In the rows, zero is written as 128.
Each row is followed by its group and then its class within the group.
[113 141  89  89 109 184 227 142 141 125 149 121 137 145 103 101 134 112
 163 122 131 130 123 138 139 106 136 144 156 107 127 129 118 119 159 134
 129 152 138 137 129 135 144 125 128 132 140 124 131  97 129 132 137 134
 129 121 135  91 108 134 127 147 101 100 106 123 156 136 151 108 132 144
 114 153 155 158  68 152 117 138 159 102 118 149 116 120 129 119 121 121
 143 146 125 123 118 131 126 128 121 106 115 120 119 139 133 166 127 134
 125 130 148 128 111 135 116 114 102 110 145 172 133 114 119 150 131 128
 134 121 136 119 138 125  97 106 138 158 104 131 124 118 133 137 127 130
 121 154 131 129 127 139 104  98 125 118 182 140  72 115 128 148 118 121
 131 120 131  97  85 120 127  71 150 129 133 133 148 137 134 108 139 169
 119 125 151 154 134 107  98 159 102 124 115  77 150 114 123 135 252  73
  90 120 131 106 153 120  90 124 138 142 139 126 148 109 157 114 122 127
 186]
(56) GJ
[140 135  92 111 104 177 252 139 125 114 164 114 135 131 123 107 134 136
 138 126 107 126 117 135 103 121 153 164 128  84 128 134 133 106 121 130
 109 126 163 118 102 118 104 130 129 123 124  74 138 122 117 150 124 125
 125 113 131 123 133 129 111 139  69  94 124 129 123 118 126  98 131 137
 139 153 187 138  39 143  94 122 168 100 133 139 107 140 122 117 148 121
 118 143 127 106 128 153 102 110 114  93 114 114 130 140 126 179 134 156
 162 138 147  48 102 133 127 123 118 138 161 211 114 121 135 133 119 129
 134 149 120 109 114 140  79 110 133 142  57 109 125 119 165 185 114 147
 121 134 113 127 145 122  68  86 110 124 181 136  95  64 132 172 160  89
 114 102 148 103  93 130 103  73 147 119 127 130 128 141 143 148 147 106
 129 124 133 139 146 124 110 133  89 136 113  44 123 125 132 120 252 105
 106 121 145 103 159 117  88 140 128 129 112 158 151  90 165 158 119 122
 164]
(56) GJ
[131 145 122 132  99 142 138 135 158 147 127 150 124 105 120 116 121 137
 116 136 123 134 136 125  93 140 128 122 200 118 146 107 161  60 133  98
 140 134 140 163 145 148 120 135 138 135 127 115 121 149 117 152 112 147
 129 115 140 138 134 127 131 140  98 115 131 130 119 134 123  91 121 189
 155 130 122 126 109 117 124  89 134 148 135 117 138 119 146 114 155 132
 107 116 142 131 138 136  94 128  82  83 119 122 117  92 128 148  96 150
 118 113 148 106  66 145 119 137  85 126 117 141 121 136 125 166 114 111
 119 138 140 122 120 106 125 109 115 114  84 127 170 139 158 179 125 116
 139 119 110 137 132 119  99 121 118 136 171 134  78 130 113 126 127 104
 156 105 148  86 128 153 137 245 105 129 144  96 116 124 152 126 149 125
 110 140 120 154 150 135 148 135 150 136 126 106  89 139 143 108 202 114
 137 137 131 114 160 121 103  30 130 130 146 125 136  82 150 119 105 123
 138]
(57) Rr
[130 166 116 130 102 184 199 146 111 173 160 152 139 115 140  94 121 135
 139 139 147 138 136 114 127 132 147 167 195  94 132 142 158 103 143 144
 135 111 165 148 138 124 134 138 125 131 102 153 140 102 113 151 125 131
 109 113 141 123 119 122 124 131 151 106 151 117 129 128 116 112 111 154
 127 145 158 128  80 123 122 132 150 153 156 131 117 114 110  94 148 126
 132 135 148 108 102 123 109 139  78 112 155 119  98 114 147 161 107 157
 112 151 154  68  90 157  99 132  92  91 146 186 125  96 130 166 128 114
 153 118 153 137 153 107  74 122 142 136  84 111 143 139 139 151 112 140
 116 143 132 115 136 129 100 106 158 141 195 138   9 117 103 150 157  96
  97 101 133  76 132 128 127 108 140 115  84 138 148 117 174 129 157 106
  87 105 139 157 127 111 115 186 105 126 103  87 117 121 115 101 252 131
 126 130 163  97 152 109 122 119 107 136 124 148 150  87 118 149 105 117
 191]
(57) CJ
[134 121 111 127  96  90 164 118 127  68 182 125 138 151 121 110 103 132
 123 118 126 132 141 116 114 134 114 105 101  88 147 117  99  61 125  99
  90 126 151 117 118  96 129 136 139 119 154  82 124 141 110 126 126 129
 144 129 148 126 121 143 121 126  47 104 119 118 151 133 105  97 140 150
 186 123 175 139  34 147  90 120 120  90 139 128 104 113 127 140 135 143
 149 131 151  96 144 159 145 118 138 120 136 139 120 147 117 150 120 117
 113 148 119 157 137 128 134 123 172 105 167 155 123 124 128 106 103 144
 132 115 141 110  80 139 110 118 135 139 110 139 124 125 165 177 108 129
 114 129 121 122 125 125  85 104  99 129 160 122 145  99 152 121 153 100
 107  99 146 116 105 135 121 139 111 123 159 120 131 117 101 123 109 139
 176  71 167 135 151 144 121 105 115 135 130  78 143 116 147 143 170 110
 121 148 159 105 150 103 141 160 135 130 156 141 123 121 193 143 121 127
 134]
(50) RT
[118 129 124 118  90 135 172 126 153 142 184 125 138 140 105 157 132 135
 152 121 139 133 126 123 147 120 127 144 132 113 133 129 122 108 122 113
 134 126 142 137 123  90 145 130 147 119 129 131 140 100 138 102 120 141
 117 138 135 125 102 136 114 125 146 127 124 139 175 115 108 157 118 164
 181 112 140 131 108 130 121 134 143 142 135 107 136 133 131  96 137 127
 114 138 103 120 139 130 132 131 129 123 126 126 123 140 132 147 148 127
 126 133 148 127 110 115 133 111 155 104 146 154 139 114 120 146 115 133
 142 115 132 126 126 139 114 130 128 116 114  95 132 115 132 171 101 124
 145 145 114 137 116 119 136  99 123 110 126 137  98  84 132 151 141 129
  98 134 149 127  91 131 129  85 148 164 112 137 141 138 127 106 150 132
 129  60 142 120 137 109 116 135 127 126 149 114 150 141 137 163 124 115
 106 131 152 119 161 127 133 127 137 106 155 116 150 108 130 148 133 132
 192]
(48) GB
[122 131 107 124 128 144 155 129 144 111 169 132 136 156 107 142 140 139
 157 108 119 139 153 144 162 120 104 124  97 112 113 122  57 160  96 126
 132 112 127  60 114 118 140 130 110 138 116 129 126 111 127  95 139 139
 136 126 130 137 130 159 105 123 138 118 145 144 161 130 116 145 108 169
 176 124 143 133 133 135 116 120 145 125 140 145 163 106 132 111 109 122
 123 146  96  88 127 120 130 155 149 132 137 151 153 156 138 160 148 135
 120 148 104 105 160 135 110 128 153 130 126 177 147 109 192 149 132 131
 140 120 125 130 131 141 129 128 132 127 131 156 118 122 111 170 105 129
 132 151  87 127 133 128 155  97 112 119 141 121 171  82 139 138 154 138
 114 129 133 145  87 127 110  72 159 121  96 198 150 138 130 122 122 128
 138  78 119 124 119 113 100 135 122 120 128  88 169 125 122 153 170 125
  89 119 137 122 148 119 138 127 126 110  79 141 189 152 125 163 141 137
 168]
(48) NZ
[132 147 132 124 113 143 151 147 131 163 156 103 121 102 117 127 131 131
 129 133  75 145 122 130  99 122 141 170 193 100 137 123 179  85 172 116
 129 116 144 136 146 131 121 160 146 123 126 127 125 130 134 116 133 121
 123  96 140 131 130 121 129 137 155 107 137 140 109 126 129 123 124 156
 124 128 114 145 108 118 129 115 134 151 118  98 128 133 112 114 155 108
 136 120 142 125 124 117 105 111 104 106 142 109 104 160 124 161 128 147
 120 112 122 146  75 134 122 105  98  87 134 140 109 117 131 143 109 128
 135 120 147 127 144 114 121 123 141 129  99  96 136 125 128 154 129 135
 140 117 125 132 125 121 104 121 139 124 174 143  49 122 102 144 131 100
 146 103 145  80 142 132 130  82 120 128 152 123 117 135 141 125 160 145
  92 118 168 156 132 117 123 123 125 142 109  77 103 135 130  99 202 122
 133 140 150 102 212 119 129 132 106 136 151 139 126  74 135 135 107 123
 171]
(57) CJ
[130 123 106 135  92 127 161 113 145  70 170 101 102 146 126 146 106 121
 109 107 127 136 159 117 137 146  84 119 102 112 144  98  90  60 119  99
  92 149 144 114 111  96 124 133 152 133 153  86 120 158 116 135 119 147
 137 128 152 125 145 127 123 122  41 106 114 114 164 126  97  96 112 130
 193 135 159 144  62 148  90 111 126 101 134 110 120 122 133 155 140 137
 133 128 134 105 156 154 100 120 139 126 115 125 113 130 111 163 141 114
 117 135 129 170 128 114 128 144 143 127 148 154 109 125 128 140 114 141
 136 126 140 128  78 130 114 121 123 140 108 143 120 126 150 176 130 132
 135 104 115 134 114 152  71  98  95 113 170 127 162  93 142 115 154  72
 140 101 136 119  97 152 117 149  95 145 151 145 122 122 111 131 114 116
 140  80 167 131 158 142 123  97 134 136 132  84 102 124 152 167 125 119
 115 141 134 126 182  98 119 159 130 129 150 142 126 119 180 164 118 118
 129]
(50) RT
[130 143 106 141 102 166 133 154 128 138 144 141 120  93 127 100 122 125
 135 140 144  94 137 128 119 131 150 153 196 112 133 115 158 102 156 116
 130 127 158 139 124 138 129 147 150 112 123 139 121 127 124 189 133 134
 118 114 164 129 130  87 144 144 121 111 141 109 114 137 116 116 127 142
 109 133 134 136 117 132 128 135 122 139 121 111 123 126 127 135 160 137
 119 126 142 129 115 142 109 123 105  99 141 116 107  93 167 172 131 129
 116 117 160 175  82  89 105 134  92  85 127 156 128 130 128 150 130 117
 141 139 166 132 124 101 107 104 146 147  93 127 119 137 129 127 134 137
 120 105 134 136 132 121 107 136 153 167 197 139  69 147 119 135 148 104
 130 107 123  83 150 126 128 137  83 113 148 118 120 145 130 124 158 124
 104 149 144 174 153 132 124 136 137 136 109  91 206 133 137  92 162 111
 122 155 135 121 141 119 100 137 125 132 156 135 133 105 160 110 105 127
 161]
(57) QM
[123 127 120 129  99 172 193 141 122 103 130 119 116 115 111 113 142 115
 153 142 127 129 120 144 101 126 150 150 180  96 127 123 151 115 182 125
 123 135 141 121 138 131 137 137 149 124 134 137 140 126 130 167 129 137
 120 111 143 100 140 128 124 147 112  98 118 116 112 133 132  99 117 147
 123 150 131 150  53 136 132 124 139 115 123 107 117 118 125 106 162 126
 119 131 136 117 113 164  95 117 107  77 116 114 120 117 145 175 125 145
 135 124 172 129  87 138 121 118  84 123 142 175 121 127 129 117 126 101
 125 141 142 139 126 134  86 119 132 153  87 115 125 144 131 158 143 142
 136 129 123 129 140 121  85 127 114 131 194 148 114 125 128 139 145  99
 147 104 132 102 127 136 124  79 122 134 146 124 120 134 139 128 148 147
 152 156 143 169 159 102 113 128 127 130 111  38 104 133 142  96 232 104
 108 139 130 104 148 107  87 129 102 147 236 139 136  77 164 126 107 131
 168]
(57) QM
[130 136 131 100 124 174 204 141 134 132 149 118 131 148 129 120 130 127
 172 117 128 143 117 131 125 114 134 159 133  85 107 164 120 169 149 124
 130 122 128 124 123 122 142 116 116 147 139 124 135  94 142 110 124 134
 137 121 122 129 120 135 102 142 127 105 125 128 104 112 130 132 122 176
 139 134 156 148  72 148  94 140 161 119 140 145 102 104 134 102 135 127
 124 155 110 117 119 104 125 132 104 105 131 120 137 161 138 156 142 123
 117 125 135  75 114 132 129  94 128 114 160 179 132 118 133 124 152 110
 147 128 106 124 115 121  97 140 137 134 111 112 114 139 135 175 181 132
 123 146 101 133 137 143 121  97 111 112 145 132  74 101 126 165 143 112
 119 126 139 114  80 110 112  22 171 141 139 166 154 140 144 134 140 153
 111 103 155 149 121 110 110 139  90 128 131  59 141 129 113 125 252 121
  98 102 159 115 142 119 113 123 137 138 133 147 147 111 146 167 139 100
 168]
(56) GR
[137 138 125 126 131 148 176 138 132 167 149 149 146 131 133  80 123 131
 128 140 129 138 151 135 112 133 151 158 166  71 148 133 177 110 141 138
 125 113 139 126 135 114 112 139 105 127 137 135 137 123 132 148 109 133
 140 102 107 123 130 132 115 127 133  91 145 135 100 117 110 101 115 165
 130 177 149 132  99 126 114 140 127 165 139 127 125  96 109 117 138 110
 105 118 171 116 108  93 115  95  87  90 117 116 125 140 153 165 111 155
 115 133 132  76 115 127 131 132 109 108 139 137 130 126 136 131 134 108
 137 132 136 120 127 109 118 128 123 141  80 127 129 127 138 180 123 126
 125 133 114 139 135 136 105 123 133 143 177 122  72 106 135 153 133 111
 135 118 149  75 135 112 126  84 128  93 120 136 123 136 145 131 147 117
 127 126 136 155 128 126 129 120 115 129 115  49 130 126 135 109 252 126
 141 131 153 119 142 104 164 127 114 128 110 135 170  83 164 154 117 117
 159]
(57) Rr
[120 154 131 109 110 198 206 168 139 137 120 137 130 103 125 104 147 112
 155 127 120 128 126 151  82 127 138 156 198 100 125 122 169 131 199 117
 145 132 119 126 145 164 126 128 141 137 141 133 108 129 132 146 131 125
 106 121 146 129 102 135 110 142 123 112 127 101  87 139 129  99 132 185
  99 127 123 169  90 131 131 133 137 124 138 137 129 147 143 113 140 136
 118 154 100 127 135 133 135 121 111  58 149 102 125 133 125 157 103 153
 120 102 142 181  50 150 137  93  85 100 126 151 125 121 129 138 123 120
 144 120 150 143 118 111  94 134 151 154  99 100 119 123 139 154 121 118
 131 110 118 133 141 137 127 122 128 127 194 154  54 128 114 157 151 113
 172 113 149  87 133 114 130  27 159 102 157 129 134 129 152 108 151 135
 120 134 166 153 131 116 131 161 109 143 113  49  77 131 151  91 209 109
 129 139 168  98 168 121  90 120 120 145 142 131 150 108 136 132 112 114
 181]
(57) CJ
[120 137 122 116 124 148 151 147 140 148 154 136 132 117 118 121 128 137
 135 157 134 140 127 121 140 122 143 146 169 104 130 123 142  94 151 112
 142 107 140 126 134 136 123 143 140 117 139 112 132 147 136 140 136 138
 123 127 141 141 112 122 146 132 144 116 146 122 135 118 119 130 130 154
 130 162 135 132 117 127 141 136 118 153 118 124 149 133 121 110 131 131
 113 130 136 121 125 114 130 134 114 105 149 120 123 135 139 159 124 143
 128 115 155 144 106 127 136 123 120  99 122 122 132 116 121 160 135 139
 152 112 153 113 125 115 132 110 142 133 102 112 128 113 130 138 121 123
 111 144 137 130 137 127 122 132 145 127 159 130  56 141 125 144 130 124
 108 131 131 114 123 113 136 112 138 115 127 119 137 149 131 101 151 136
 124 105 135 149 146 113 127 137 123 142 117 106 115 131 138 112 157 127
 131 148 143 110 132 125 119 133 145 141 150 131 142 120 150 134 106 119
 154]
(57) QM
